In the rows, zero is written as 128.
[149 121 134  98 119 148 115 113  98 114 151 128 145 150 102 139  86 116
 138 130 137  88 143 132 137 171 115 114 131 131 105 108 164 162 158 113
 141 119 189  84 155 145 124]
Tak
[170 203  69  83  67 122 238 139 129 120 119 100  68 122  95  96 121  58
 114 129 120 119  90  94 181 177  84 131  77 119 126  80 158 143  82  79
 120 120 136 129  90 161 142]
fer
[128 149 125  79  98 134 140 128  85 115 115  86 119 151  93 156  80 127
 121 122 110 137 140  91 124 143 146 120 133 112 113 122  75 107 145 172
 115 107  89 123 113 113 111]
kifiz
[182 172 146 116 106 165 132 132  85 116 113  90  96 121 122 107 121 127
 140 172 122 104 140 145 124 162 106 158 108 126 108  95 110 195 125 135
  98 161 103  91 143 160 130]
modid
[142 101 125  76 113 149 123 131  86 103 141 113 153 132 127 129  84 101
  99 116 111 112 145 100 135 131 144 110 119  96  93 109 137  97 169 118
 132 102 124 123 114 143 134]
fer
[157 136 100  76 100 117 176 113 117 108 111 106  86 117 115 125  99 162
 140 129 130  84 126 124 165 145 115 118 124  91 104 113 161 177 148 112
 126 122 142 116  92 140 135]
Tak
[113 136  54 103 130 139 206 149 190  96  78 188  53 108 142  83 139 132
 135 157 114  50 103 121 183 137 166 157  88 109  62  96 173 208 139 130
  97 151 122 204 104  98 133]
teno
[132 121 105 125 151 129 102 126 104 124 134 141  91 133 118 125 116 151
 129 141 120  96 139 144 114 131 152 143 148 131  99 113 137 168 147 167
 129 134 121 133 134 143 129]
Tak
[130 118 116 119 112 141 135 151 105 102  85 133  88 142 153 119  83  99
 131 119 113 119 132  99 125 154 190 120 128 141 107 120 102 164 142 150
 107 124  90 150 126  87 113]
teno
[159 108 151 131 148 139 108 141  80  83 131 143 127 149 130 127 117 147
 128 124  95  80 134 100 107 103 134 134 127 138 106 120 116 177 155 130
 114 152  82 143 122 126 133]
teno
[133 127 145 110 124 176 105 148 111 111 124 110 140 144 106 148  82  89
 128 137 133 129 142  82 112 159 133 149 128 150 120 107 100 129 135 132
 132 134  95 129 117 115 113]
kifiz
[153 124 149  57 109 120 136 137 140 112 159  91  88 112 121 114  89 110
 130 116 129 124 158 131 134 119 155  92 138 117 107 133 166 156 160 120
 117 147 124  91 101 158 128]
teno
[153 142  74  96 127 170 159 179 134 100 102  99 111 125 115 118  90 121
 135 164 123 108 116 112  84 168 103 179 119 110 119  78 105 153 124 130
 103 114 129 116 116 109 144]
kifiz
[147 128 111  92 103 155 140 142 143 117 123 113  97 142 131 104  70 134
 140 168 139  96 132 126 145 149 111 160 104 100  91  85 145 156 127 126
 114 144 149 105 118 128 133]
kifiz
[151 124 121 113 116 133 128 130 107  70 167 161 164 103  94 106 126 135
 133 115 180  83 107 131 155  89  79 156 154 113 154 136 218 151 158 103
 162 201 128 100 129 168 101]
teno
[139  79 117  86 135 125 139 128 105 129 121 105  99 121 144 110  81 127
 142 121 112 117 150 125 120 130 152 130 118 105 115 131 159 152 140 129
 109 113 112 120 128 112 133]
mato
[178 126 148 130 130  98 112 126 106 137 139 138 118 164 105 137  99 104
 140 107  88 123 122 174 134 128 109  92 141 133 125  60 185 134 123 147
 131 173 170 119 122 164 135]
mato
[159 188 116 155 128 179  77 129 114 174 153 139 176 206  85 126 141  87
 120 188 111  78 101 124 139 215 145 117 104 153  53  62 102 183 153 120
 101 192 174 160 150  96 123]
fer
[162 118 181  88 102 139  92  96 140 146 150  95 116 143  94 135  78 111
 142 110 163 138 158 117 222  91 105  97 176 110 135 134 216  85 136  80
  99 110 154  49 140 136  97]
fer
[ 89 136 114 123  93 132 167 132 155 149 191 145 104 185  53 131 143 106
 126  86 140  86 110  57 171 110 145 121 167 118 118 105 122 162 166 127
 131 110 126 190 138 142 106]
sekug
[128 129 108  80 106 168 132 162  91 119 114 111  95 130 113 141  81 103
 128 136 115 104 142 112 144 118 147 123 113 121 101 101 107 147 146 138
  96  97  91 164 104 126 143]
kifiz
[121  96  73 158 147 101 176 138 163 104 143 169 140  83 137  83 122  82
 124 139 131 130 157 155 115 149 137 148 103  96 144  91 170 158  97  44
 173  99 206 124  70 107 155]
fer
[129 109 112  79 131 138 118 151 100 127 127 102 100 123 133 103 101 120
 134 152 119 111 125 123 119 123 149 149 134 104 109 104 110 109 140 144
 109 108 122 101 147 120 139]
fer
[144 129 142  71  91 144 141 113 179 147 105 133  77 146 121 129  80 132
 131 124 151 118 132 124 178 130 141 101 153 137  96 113 137 108 178 121
 146 132 150  92 109 140 119]
teno
[136 155 155 124  95  79 220  97 155 191  77 206 160 166  85 134 171 140
  96 122 150  99  34 144 190 141 122 147 109 161 133  96 116 137 134 105
 170 169 161 116  93 180 112]
fer
[134 119 115 119 118 114 110 124 142 124 144 123 133 162 123 147  95 112
 120  82 124 119 135 120 123 132 130 103 147 101 116 132 114 148 162 135
 158 120 137 143 133 136 130]
sekug
[114 133 149 199 132 191 132 118 149 141 195 161 148 151 127 119 149 165
 159 143 200  71 112 121 106 157 132 119 137 179 115 114 191 222 137 106
 115 160 168 109 165  98  98]
Tak
[117 122 131 130 137 140 126 112 190 178 111 148 123 117 121 117 157 109
 138 174 175 127  88 183 152 164  99 209 159 139 157  79 153 104 171 122
 134 175 158  89 173 137 101]
sekug
[161 206 141 129  79 161 155 152 160 188 168 124 104 168  98 110 142 120
 130 186 166 113 133 154 162 128 107 138 115 146 136  49 149 187 106  83
  99 207 149  88 111 144 129]
teno
[105 144  62 149 118 114 217 134 132 173 160 106  70 149  69 107 156 106
 131 159 156  79  69  69 106 182 114 190 154 104 130 104 116 192 114 117
 173 136 166 172 164 151 111]
mato
[132 178  91 178 136 124 150 104 169 142 116 186 116 143  55 143 154 146
 116 109 142  91  91 145 111 144 143 161 136 134 154 108 145 170 107 151
 164 182 175 157 130 158 104]
sekug
[158 126 163  84 119 157 132 128  14 113 178 107 118 175 110 105 103 135
 146 135 104 131 146  86 127 142 134 108 125 110 154  90 161  82  98 114
 115 118 150  67 140 162 124]
sekug
[126 212  89  97 138 183 121 150  75 101 146 144 157 178  69 116 171 111
 133 185 136  58  94 109 117 197 124 137 117 156 130 110 137 210  69 128
 136 139 143 135 163 150 147]
Tak
[117 163 127 100  88 136 129 132 108 209 111 105  66 173 116 127 134 170
 142 150 151  85  82 151 173 107 164 123 114 124 119  85  80  86 148 163
 114 138 127 104 148 108 115]
sekug
[132 108 151 125 138 156 104 123 151 137  98 153 107 128 140 153 117 118
 143 113 120 108 149 158 137 131 159 102 138 137 102 106 129 164 156 138
 125 124 140 147 134 128 136]
sekug
[140 125 169  90  75 176 153 132 147 116 120 102 151 155 111 140  96 109
 129 104 134 134 146 100 132 162 134 102 143 115 117  89 117 107 168 122
 131 123 145 117 108 128 114]
sekug
[131 165  81 133 104 168 125 159 152 151 141 124 142 183  58 108 110  92
 115 149 151  95 138 112 129 134 143 172 123  78 140  95 126 119 129 100
 139 125 204 151 140 118 120]
regi
[154 113 140  94 147 148 100 153  93 122 132 142 163 162 121 151 121  96
 117 106 103 108 131  90 117 116 153 102 121 121 108 119 117 122 137 137
 131 128 102 147 123 141 132]
kifiz
[129 112 127  75 129 123 144 122 175 142 111 125 122 109 126 151 107 118
 134 107 129 147 137 146 116 125 142 115 139 116 113 138 113 101 179 157
 128 130 137 129 111 135 130]
kifiz
[ 87 121 107 176 110  59 163  76 176 156 160 143  99 121  98 175 128 110
 107  71 149 177 109 157 143 144 113  99 201 153 165 117 140 132 172 148
 138  73 135 134 123 169 102]
kifiz
[ 97 171  86 186  96 164 201 127 164 108 129 149 118 170 123 153 132  79
 104  97 178  99 114  93 141 162 122 111 155 134 122  92 147 211 117 118
 188  94 115 183 137 151  94]
fer
[135  81  96 101 133  88 176  79  52  99 162 116  95 152 112 162  69 156
 119  67 107  85 159 116 177 125  35 126 113  94 145 140 246 170 102  90
 150 104 113 114 132 189 143]
sekug
[159 129 116 106 149 149 177 127 133  99  95  99  61 101 120 117  94 123
 136 157 123  84 143 158  78 152 105 193 102 112 131 112 157 176 139 107
 143 124 150 115 120 166 155]
regi
[128  98 134 130 132 130 142 128 113 113 137 124 120 121 134 151  97 142
 141 100 130 109 157 137 105 115 132 118 132 115 129 110 125 113 164 127
 165 135 152 128 102 139 136]
modid
[179 113 109 135  47 131  58  88   4  97 145 126 161 149  98  49 118 168
  98 145 171  76 120  63 234 121 132 149 136  74 136 138 162 110 125  80
 114  91  97  56 133 122  91]
Tak
[150 147 147 173  92 136 157 103 116 118 127 170 155 163 162 118 141 121
 103 139 199  82 107 156 193 133 133 117 128 116 130 100 223 163 143  85
 144 117 172  85 164 179  93]
mato
[138 161 145 117 104 191 118 159 123 124 127 134 153 125 128 119 120  92
 113 131 138 161 134 154 103 144 144  98 142 152 104 119 115 130 139 167
 124 134 109 129 126 147 127]
modid
[121  48 189 151 128  84 101 108 180  98 162 117 171 108 182 118  95 133
 162  98 137 219 193 119 158 112 125  84 170  65 163 136 198  50 124  79
 130 163 209 108  88 111 101]
teno
[166 123 113  85 135 108  90 131 175 177 177 104 122 145  99  48  86 121
 130 178 146 143 123 163 202 120 135 159 134  86 125  93 240 132 124  73
  80 192 140  69  72 103  99]
fer
[134 115 100 136 122  84 114 112  83 104 155 105 120 151 120 113 101 161
 137  99 114 112 130  93 137 124 138 134 118  99 149 146 129 170 127 128
  98 121 100 136 119 110 112]
Tak
[161 116 119  68 119  90 141 130 132 115 119 124 116 117 128 111  97 109
 129  92  96 131 125 109 130 124 150 131  94 108 129 146 129 127 144 130
 104 145 123 134  98 131 139]
Tak
[152 137 109 212 148 119 114 127 117  83 139 142 120 100 109  95 171 135
  91 138 116 106 125 108  75 112 140 202 148 129 118 114 123 140 124 155
 107 161  65 144 119 108 118]
fer
[165 131 169  82  96 140 143 122  78 125 129 105 115 154  95 137  95 135
 132 119 118  76 123  90 142 118 139 114 107 124 119 129 122 139 152 110
 115 155 135 104 133 138 119]
teno
[132 238 142 160  69 204 170 148 123 179 173 113 102 165  83 143 189  88
 128 183 159  61 148 147 117 150 159  94  85 152 116  61 106 151 109  98
 102 155 233 132 172 144 147]
teno
[143 146 156 104 167 173  86  96  93 209 107 164 163 199  71 191 145 127
 126 153 141  44 102 121 157 176 150  95 139 164  71 117 101 131 162 125
 209 146 176  95 180 124 107]
modid
[132 161  83  95 136 166 137 132 106 113 128 136 141 156  81 141 110 102
 113 137 136  82 110 100 136 144 122 143 143 112 104 118 125 182 150 126
 164 129 105 159 133 140 115]
fer
[151 196 117  87  76 203 124 148 110 125 118  94  51 110  33 101 120  69
 136 165 144 130 161  87 159 160 139 159 165 176 119 116 135 135 104 143
  80 152  79 110 137 109 107]
teno
[145 102 136  72 133 165 147 132 111 142 171 128  88 121 118  84 114 111
 123 134  83 108 165 114 111 106 121 144  73 138 111 110 172  94  97 121
 106 147  90 114 110 127 172]
modid
[139 150 143 127 138 203 119 102  44  77 167  74  84  99 104 108 165 198
 146 194 149  79 218  80  98 113 157 207 113 124 169  86 157 131  99 128
  72 173  17  76 102 122 111]
kifiz
[123 120  98  89 134 134 138 139 134 130 114 116 119 108 108 147 114  94
 127 110 120 129 153 121 123 155 156 118 146 138 101 111 121 147 157 138
 135 147  90 156  83 103 134]
fer
[120 109 126 103 129 126 167 118  91 106 100 118 115  99 141 154 114 121
 121  91 108 140 176 133 132 111 141 119 108 130 122 139 115 130 154 133
 116  98  75 150  94 143 136]
fer
[156 152 131 119  88 156 150 167  72 126 200 124 114 121  63  73  91  76
  89 171 139 125 125 139 154 113 119 142 147 128 107  77 228 205 110  99
 114 149  88 131  73 159 121]
mato
[ 80 149  88 175 120  91 228  97 199 115 108 142 102  83  84 136 211 185
 129  87 188 135  96  94 117 146 126 166 175 123 203 144 110 182  97 139
 159  64 141 118 144 200  77]
Tak
[142 111 163 124 138 160 110 143  78 101 123 144 156 177 130 171 108 106
 123  95  96  97 134  96 107 120 145  92 138 143 116 108 105 144 166 145
 130 131 104 154 156 128 117]
teno
[153 129 133 126 126 169 117 155  71  93 141 118  92 125 120  93  77 125
 131 167 134  90 141 139 116 119 142 145 134  97  81 114 175 162 144 135
 119 123 148 118 139 125 127]
regi
[145 130  87  91  91 141 152 134 111 124 118 132 102 150 120 109  87 125
 115 133 144  73 114 124 157 134 143 145 121 119 106  76 152 156 172 132
 127 119 101 108 126 124 121]
mato
[132 136  92 128 113 134 168 126 132 109  92 131  97 131 110 167 113 134
 135  99 148  72 117  96 148 146 144 131 129 128  98 114  95 185 186 139
 124  94 117 150 131 131 104]
kifiz
[144 131 150  84 146 198 116 182 119 136 123 158 171 152 146 159 119  77
 144 158 105  83 100  76 163  97 103  96  81 102  54 100 131  87 117 109
 128 155 150 187 141  67 153]
kifiz
[135 178  96 107 169 141 171 159 206 151 123 132  78 129 105 139 149  93
 158 171 139  85 123 135  77 175 101 191 101 164  90  72 107 130 124 144
 193 206 190 119 148 131 152]
mato
[134 130  73 100 121 114 150 134 157 124 107  86 101 116 109 116 116 153
 135 122 134 119 132 138 124 137 122 160 142  87 148 114 117 101 148 134
 126 126 129 114 100 118 131]
modid
[128 162 124 109 126 185 139 151 132 106 119 128 138 130 134 179 127  78
 131  95 136 131 159 114 114 141 162  59 147 143 108 108 103 171 156 129
 136  95 119 169 118 150 135]
fer
[130 120 132 124 116 111 151 123 122 116 112 128  96 127 111 153 104  99
 118  73 115 139 157 141 113 146 142 124 142 156 118 149 109 163 169 149
 128 110 108 152 113 158 134]
sekug
[171  83  64 165 130 112 164 121  74  97 146 164  73 117  99  66 110 165
 129 126 125  21 102 141 130 105 100 156 129  90  86 119 200 213 124  92
 144 104 180 130 124 153 157]
fer
[114 145  98 107  84  88  93 109 125 127 196  91 147 189  93  86 111 171
 116 133 223  67  78 110 196 109 110 151 133  84 171 135 188 117 109 103
 181 147 121  47 126 167  83]
kifiz
[130 130  98  82 151 123  98 102 149 132 123 170 113 130 109 103 154  85
 121 147 127  91 146 104 169 177 207 124 115 134 115 123 160 115 129 106
 153 151 162 108 139 134 116]
teno
[ 97 123  80  93  83 129 136 147  79 162 180  95  65 141  73  67 128 123
 128 150 155 109 127  86 181 143 155 146 151 118 110 119 167  99 102 124
 138 161  90 148  73  97 129]
sekug
[160  97 121 128 132 122 138 109  70  85 120  95 108 104 124 109 105 168
 121 133  94  85 172 107 100 128 164 164 101  91 107 110 123 134 149 125
  91 127 104 104  98  98 130]
fer
[137  89 132 123 135 138 106 146 123  92 123 116 116 105 115 112  90 111
 136 118 121 122 154 135 116 123 140 145 158  93 113 132 155 148 139 132
 132 126 132 139 116 111 123]
sekug
